After every row comes roughly how far along a hidden order it lies, from 0 to 30.
In the rows, 128 means zero.
[123 122 132 132 111 123 157 143  77  85 131 189 120 168 211 191 139 212
 207 201 166 138 137 188 113 182 180 142 139 179 120 112 145 144 125 135
 173 146 145 119 199] => 7
[120 127 151 138 133 116 138 162 137 135 177 162 125 168 145 181 165 221
 181 184 170 208 152 166 192 175 161 176 161 137 164 155 136 152 138 130
 168 155 145 161 209] => 4
[134 144 143 150 138 140 123 122 142 154 127  96 136 139 112 102 145 106
 103 117 137 173 117 105 215 166 154 177 158 143 178 188 136 139 186 143
 146 153 149 176 194] => 17
[135 117 129 132 128 137 126 125 145 150 129 114 129 135 143 116 126  89
 114 117 134 129 122 120 137 124 125 111 123 133 131 157 150 141 188 150
 149 145 151 158 180] => 23
[104 171 131 107 121 107 122 129 142  70 130 169 121 102 119 155 113 215
 174 133 135 119 166 195 158 228 175 213 161 160 152 106 159 175 107 145
 185 139 150 127 145] => 16
[119 128 110 100 127 106 135 139  99  85 141 179 121 108 116 180 115 184
 170 149 108  88 150 172 100 139 152 164 130 152 144 143 164 170 118 144
 170 141 150 143 144] => 22
[127 127 138 119 126 116 125 130  95  96 127 149 124 126 122 182 157 206
 192 177 161 154 157 179 169 153 181 197 152 164 153 149 149 158 147 135
 166 150 150 147 180] => 10
[114 174 145 141 126 119 148 139 128 111 135 124 124 169 154 158 159 198
 169 185 185 216 147 174 190 208 147 140 159 136 158 139 141 142 141 140
 171 147 140 153 214] => 8
[117 151 146 111 120 131 116 123 156 112 116 127 125 125 155 119 118 146
 138 116 151 123 129 150 114 152 142 122 129 136 129 120 159 151 158 151
 171 138 150 139 168] => 23
[134 106 119 137 142 132 127 123 143 150 134 115 121 121 103 122 138 100
 108 125 128 155 134 109 158 122 114 150 133 117 144 148 127 129 142 133
 134 150 151 179 167] => 27
[123 140 150 109 132 127 161 159 157 134 183 176 128 146 170 201 155 199
 190 144 174 153 172 195 188 160 183 221 159 161 168 150 159 164 148 136
 170 145 155 151 153] => 2
[115 140 129 143 123 120 163 147 127 110 134 128 135 141 115 110 123 167
 129 162 147 158 124 172 166 216 131 124 154 145 144 130 145 138 134 146
 174 143 139 147 216] => 16
[136 121 139 137 130 143 115 120 129 143 123 112 128 139 139 121 136 105
 117 115 132 129 119 117 178 152 177 182 151 162 168 175 141 144 187 142
 149 151 152 160 189] => 17
[134 127 138 110 133 110 126 132 123 123 150 133 128 122 128 142 134 146
 167 150 178 163 165 184 210 154 157 187 156 162 161 174 157 152 167 143
 155 146 154 161 161] => 11
[135 106 120 129 129 138 124 125 154 155 130 115 130 129 140 120 127  84
 110 116 127 127 130 120 139 124 125 128 125 135 133 140 145 146 186 154
 145 144 152 162 169] => 24
[108 122 137 112 121 121 125 127 140  95 117 169 118 154 166 174 141 229
 195 174 172 177 168 192 158 220 171 186 157 158 156 109 158 160 131 146
 179 140 144 134 168] => 7
[124 140 129 116 127 127 118 124 137 119 129 134 127 120 132 128 122 132
 136 120 128 114 137 136 120 150 178 199 153 166 163 154 157 156 162 146
 159 144 156 148 161] => 18
[146 124 138 109 133 111 154 153 124 144 188 137 136 134 141 149 137  69
 109 106 159 103 135 193 229 135 125 139 149 165 148 196 155 137 175 145
 151 143 152 174 171] => 16
[127 112 109 102 113 104 152 146  75  87 146 182 121 123 148 179 111 166
 172 200 157 113 166 211 135 177 171 167 143 190 122 138 163 157 126 144
 167 140 148 132 172] => 13
[127 121 128 143 130 110 158 145 112 110 143 140 132 139 106 141 137 160
 130 159 126 147 122 134 130 130 117 123 131 126 130 129 130 134 130 126
 159 153 141 163 210] => 27
[119 138 141 121 139 126 111 117 147 117 121 122 112 111 102 122 134 152
 129 118 126 154 141 119 152 144 137 169 140 124 180 161 152 159 160 145
 161 149 154 161 158] => 22
[130 113 125 105 124 124 109 123 130 133 166 195 122 150 194 221 147 203
 208 171 148 121 171 182 149 149 211 229 147 185 151 151 157 169 153 139
 159 149 155 136 153] => 5
[129 118 130 128 159 150 170 158 133 145 176 175 120 154 141 201 161 204
 189 179 143 185 166 160 190 149 178 229 158 150 172 165 144 163 151 134
 151 154 151 162 169] => 1
[129 147 117 122 129 113 146 140 131 131 148 136 130 122 124 135 125 111
 121 137 130 133 134 142 136 137 113 113 128 129 130 135 133 129 142 152
 152 140 149 162 172] => 26
[125 103 137 119 122 133 113 120 116 108 127 173 123 165 192 182 150 195
 191 165 162 149 160 173 160 169 196 202 150 170 160 145 152 158 160 139
 166 147 152 139 172] => 7
[121 137 135 125 135 118 126 132 135 122 134 124 124 117  97 126 135 142
 126 123 130 156 135 126 149 142 117 144 137 112 139 130 127 135 126 127
 142 137 148 166 170] => 28
[117 150 129 156 135 155 178 162 166 160 167 148 121 167 130 164 167 206
 164 197 155 235 154 143 188 202 146 178 160 130 170 162 136 147 145 143
 161 152 137 167 204] => 2
[139  97 115 127 133 110 145 141 108 129 152 143 133 127 130 153 134 115
 128 144 121 121 131 134 149 106 123 125 128 137 124 152 131 127 145 130
 132 143 149 170 177] => 28
[138 104 145 147 152 157 163 155 150 156 175 167 130 174 218 194 153 150
 181 147 177 125 155 180 179 134 200 177 143 186 153 161 152 150 180 139
 156 145 157 141 175] => 1
[109 145 117 133 121 143 123 121 145 114  98 136 125 119 124 123 117 179
 149 147 116 137 134 125  97 174 145 196 151 163 160 127 152 158 142 150
 168 142 146 136 172] => 19
[129 139 150 168 159 162 180 162 204 208 186 123 122 173 183 130 151  95
 124 141 201 205 150 165 214 199 131 131 152 154 169 165 156 128 194 161
 152 136 151 161 177] => 0
[116 110 122 118 120 135 119 123 139 116 111 140 123 120 139 129 117 158
 146 130 138 164 166 178 151 199 183 194 151 170 154 135 157 156 152 149
 166 140 150 137 164] => 14
[130 165 158 130 143 111 126 131 131 126 193 149 139 169 142 178 170 180
 160 160 180 210 153 162 223 148 154 185 164 132 173 179 137 149 161 130
 162 153 150 177 190] => 6
[121 185 143 149 131 149 116 119 169 148 120  93 137 135 120  91 134 115
 103 115 143 176 120 104 148 146 121 119 137 107 151 134 124 126 144 131
 138 147 148 162 191] => 27
[111 153 142 126 129 121 125 127 124  94 120 136 128 120 104 129 133 228
 189 178 166 198 163 173 170 202 169 196 161 141 164 134 147 159 132 138
 174 148 147 149 179] => 11
[119 125 118 137 127 128 143 135 136 125 127 128 135 126 109 119 124 148
 131 149 125 152 129 130 122 164 138 165 157 152 157 147 149 147 147 150
 163 144 143 155 188] => 19
[130 146 114 145 134 140 131 123 125 142 116 129 127 121 110 133 129 132
 129 154 115 146 133 117 116 135 128 190 152 158 164 175 145 148 163 151
 143 150 147 165 178] => 20
[105 168 145 125 143 113 124 140 191 142 179 153 124 142 113 168 164 224
 172 167 171 241 174 168 214 217 138 211 174 118 183 148 150 161 128 142
 174 148 145 169 157] => 4
[133 127 134 105 129 116 108 121 132 122 136 142 131 119 191 201 150 149
 181 135 169 133 168 190 192 150 187 210 154 180 165 167 162 159 174 145
 155 143 154 151 149] => 9
[144 128 110  88 115 117 116 127  99 117 136 172 128 122 191 180 108 106
 159 116 115  21 143 165  93 128 214 205 136 216 135 157 168 162 174 149
 149 141 157 130 142] => 18
[130 127 117 125 137 122 134 159 173 175 186 162 125 151 158 189 158 153
 159 178 153 192 166 171 195 179 149 198 155 158 164 179 155 153 161 152
 148 145 150 167 160] => 4
[124 113 144 153 138 152 122 121 194 176 132  74 135 137 113  70 141  72
  75  97 155 203 117  95 177 148  98 106 140 104 189 179 140 132 198 154
 146 146 148 177 191] => 22
[121 125 135 136 134 140 108 117 147 128 111 117 138 119 114 116 131 149
 131 115 122 155 132 113 131 135 140 157 136 116 144 124 126 135 130 125
 144 138 139 145 161] => 30
[130 140 141 135 125 131 126 126 111 119 122 126 127 139 134 124 132 143
 133 132 133 119 122 124 123 113 136 120 126 128 129 125 132 146 166 138
 160 150 148 151 198] => 24
[107 146 125 137 129 121 143 135 153 116 127 123 130 121  93 106 124 167
 126 147 135 177 130 134 127 188 104 130 141 128 164 138 149 148 133 150
 169 140 141 155 191] => 21
[122 102 146 130 122 139 124 126 153 130 119 112 130 142 150 111 122 120
 121 113 156 129 119 133 130 146 132 113 129 125 130 131 150 138 172 146
 167 142 147 146 193] => 23
[132 113 127 153 160 126 176 164 135 149 189 170 135 154 149 196 161 176
 174 186 160 176 172 189 199 166 140 181 156 157 150 176 151 154 142 143
 156 148 147 167 168] => 0
[136 136 125 103 122 117 121 130 114 119 135 150 131 124 160 156 122 114
 144 113 132  75 131 151 117 103 148 132 119 155 118 125 139 138 170 146
 153 142 154 144 158] => 25
[130 127 147 145 153 156 166 152 133 135 143 185 120 166 188 195 148 229
 208 197 141 152 155 161 127 174 209 212 144 174 150 138 144 160 149 137
 164 151 147 134 189] => 0
[145  91 142 113 126 140 160 156 149 166 179 169 131 174 212 195 158 134
 172 143 173 131 155 171 190 122 194 195 141 186 158 178 151 151 191 138
 147 149 158 152 166] => 3
[134 104 149 107 128 117 112 124 117 117 137 133 127 127 148 142 130 123
 137 122 179 148 162 180 197 144 185 198 152 166 163 163 153 155 176 137
 159 148 157 153 161] => 13
[128 124 122 112 121 140 106 118 139 129 112 136 116 120 158 134 114 129
 143 116 122  92 137 132 104 125 161 151 123 178 158 151 161 157 175 151
 157 142 155 138 153] => 21
[141 116 141 122 124 126 122 127  93 118 129 138 123 141 195 200 157 160
 181 164 165 133 151 176 175 128 192 177 144 180 151 169 146 148 174 137
 153 151 155 144 184] => 9
[120 162 155 153 164 146 165 158 155 135 175 171 126 151 148 191 163 214
 187 158 166 188 168 174 198 175 174 217 164 146 171 156 150 163 138 132
 167 152 152 157 163] => 0
[139 142 127 114 135 124 109 119 124 134 130 137 127 119 134 148 130  99
 131 110 117 106 146 123 144 112 146 163 128 139 134 147 131 137 143 128
 142 149 158 163 152] => 27
[117 126 119 135 130 110 162 149 133 121 151 132 129 123  92 127 127 144
 120 157 132 169 131 142 137 171 106 139 158 144 150 155 150 144 131 151
 162 141 140 164 197] => 20
[116 140 117 127 136 119 129 129 116 105 121 144 125 109  85 146 129 189
 149 151 105 148 142 125 115 150 124 170 138 118 135 120 128 143 104 126
 150 139 137 135 150] => 30
[138 135 115 124 130 133 127 127 139 153 134 126 125 125 141 129 126  74
 115 128 125 157 163 165 189 167 164 185 147 173 168 182 154 146 183 155
 142 143 153 162 167] => 15
[129 127 133 155 161 158 168 150 164 162 151 163 123 154 171 173 145 169
 173 193 132 183 167 145 152 198 179 216 148 166 165 161 150 156 166 152
 149 145 149 152 166] => 0
[128 132 145 129 127 145 110 119 145 134 114 115 133 132 143 113 129 120
 125 110 136 128 124 115 132 144 178 197 152 159 172 160 148 150 178 142
 156 150 153 150 178] => 18
[130 130 132 124 134 133 109 117 130 127 117 128 130 118 121 133 132 169
 174 163 155 179 167 156 183 164 183 226 157 158 171 166 151 160 168 144
 153 149 154 157 162] => 11
[114 134 117 130 124 130 135 130 148 124 122 130 124 120 116 117 120 158
 133 143 126 143 132 135 116 169 118 173 148 154 157 140 154 151 145 153
 164 140 144 150 178] => 19
[134 123 149 111 125 119 119 127 110 115 133 135 122 134 155 162 158 175
 180 148 180 144 154 184 188 144 182 181 149 169 156 161 150 151 173 137
 161 148 154 147 176] => 10
[124 106 121  94 125 114 101 118 111  88 117 173 129 108 146 177 109 188
 180 128 106  74 158 161  93 111 181 202 127 157 125 107 150 160 108 124
 147 137 156 132 139] => 28
[130 114 120 116 132 130 123 126 167 155 136 117 127 121 134 127 124  89
 109 106 136 126 138 130 147 133 118 135 129 135 143 140 138 128 147 158
 147 141 153 164 156] => 26
[109 125 135 117 125 106 136 134  89  66 120 166 121 115  99 161 125 238
 181 157 113 118 137 151  92 147 148 185 160 154 148 124 149 167 105 131
 184 152 144 139 181] => 20
[131 151 120 129 124 139 118 140 153 157 158 174 122 165 190 192 152 181
 186 182 148 158 157 163 157 167 192 202 146 177 156 154 148 154 166 144
 154 149 150 144 179] => 4
[118 133 147 115 119 127 115 123 111  95 112 140 121 128 143 133 119 172
 154 121 135 104 128 142 110 128 158 136 128 132 125 111 131 142 117 124
 145 138 142 128 175] => 30
[ 98 188 133 136 131 149 176 160 185 140 160 159 120 149 128 158 153 233
 180 189 166 237 166 166 174 241 149 193 167 128 171 133 148 158 126 145
 178 145 140 151 183] => 2
[129 127 136 138 134 152 110 118 140 137 111 116 128 126 125 115 134 134
 128 112 117 140 127 115 131 130 156 169 132 121 149 133 128 135 146 127
 143 137 141 147 172] => 30
[157  89 129 120 123 124 127 130  90 139 142 137 133 149 179 156 133  73
 126 117 129  62 115 131 131  64 149 108 113 186 142 190 148 142 193 141
 138 150 156 153 186] => 21
[117 133 120 128 126 133 126 125 134 115 112 137 122 120 122 125 133 202
 185 186 154 188 165 170 157 204 172 196 153 160 161 140 153 157 146 149
 162 145 146 147 174] => 11
[128  98 113 140 116 146 143 161 159 168 162 167 129 172 201 170 142 140
 173 190 153 163 154 166 139 185 161 161 141 181 145 149 151 144 166 154
 149 139 145 141 191] => 4
[132 131 122 118 139 121 114 122 102 118 126 145 129 113 113 165 134 150
 146 131 107 119 142 120 129 127 175 224 156 162 165 168 150 165 158 140
 151 151 155 160 152] => 18
[118 160 115 140 121 152 112 115 121 113  98 142 125 145 180 181 146 219
 198 196 136 171 158 151 129 194 204 218 148 168 160 135 147 160 144 145
 161 148 147 135 184] => 8
[116 152 133 113 124 114 132 132 131 107 134 141 125 119 125 161 148 197
 180 169 175 181 163 190 175 196 162 183 155 157 155 140 158 156 144 145
 169 142 148 147 164] => 10
[136 151 114 122 140 113 134 134 104 126 143 150 121 116 113 163 133 132
 137 165 136 178 170 170 185 164 158 221 154 164 158 175 153 160 152 150
 146 148 149 165 151] => 13
[120 136 120 116 136 116 115 121  87  86 112 164 112 103  96 173 129 210
 171 148  91 113 149 131 103 135 161 204 135 128 131 118 132 154  97 120
 152 153 152 151 151] => 28
[115 145 149 125 140 116 119 124 128 102 126 125 121  93  85 127 139 183
 139 121 130 161 134 127 148 153 127 149 141 102 160 154 145 161 148 135
 169 153 147 161 174] => 22
[125 100 108 124 112 150 116 119 128 123 105 147 121 128 169 146 111 141
 156 144 107  82 130 132  81 138 166 138 119 159 113 117 132 142 126 133
 140 136 144 122 171] => 30
[122 157 125 120 131 112 135 135 115 108 134 146 123 118 107 143 128 159
 143 138 120 133 133 140 123 139 151 193 157 155 157 155 152 157 139 144
 164 146 148 156 169] => 19
[120 145 139 137 128 131 132 129 144 127 123 113 127 132 125 166 159 174
 158 170 180 210 153 159 191 194 153 165 158 138 166 153 146 144 161 145
 162 146 146 157 192] => 9
[118 119 128 159 127 157 127 119 117 122 104 124 117 141 107 117 133 181
 137 165 109 170 127 126 150 200 175 177 152 141 165 147 128 147 151 139
 160 155 138 150 209] => 16
[109 160 125 144 138 127 138 131 149 124 124 119 122 116  75 109 132 171
 122 148 125 192 133 115 137 176  99 137 141  94 146 121 143 151 137 149
 164 147 143 169 186] => 24
[116 132 122 113 123 120 121 127 109  91 112 157 128 114 127 150 131 227
 207 186 148 151 170 188 143 190 191 213 152 166 151 132 154 166 129 141
 169 145 149 136 162] => 11
[125 135 116 142 126 140 134 126 143 169 167 159 126 162 170 172 151 160
 167 191 151 194 161 157 169 199 156 183 150 162 162 161 150 147 162 155
 150 143 146 156 179] => 6
[136 114 158 143 123 143 133 131 156 156 137  90 131 166 172  94 134  61
  87  97 179 136 111 125 162 114 114  75 127 145 157 167 140 119 206 146
 152 144 149 159 218] => 21
[121 143 148 109 120 112 124 131 104  93 125 144 124 127 141 144 123 174
 156 122 173 150 159 192 167 167 187 183 151 166 151 137 151 156 146 135
 172 147 151 138 175] => 14
[125 125 139 129 156 140 172 162 133 126 177 187 124 166 185 202 151 207
 196 174 171 141 158 195 165 167 182 178 149 169 144 142 153 155 140 135
 171 147 148 140 183] => 1
[125 119 112 103 116 105 148 146  72  84 139 180 131 123 141 180 113 181
 165 159 117  68 139 176  85 129 158 146 121 159 110 110 138 146 120 122
 141 137 146 129 170] => 30
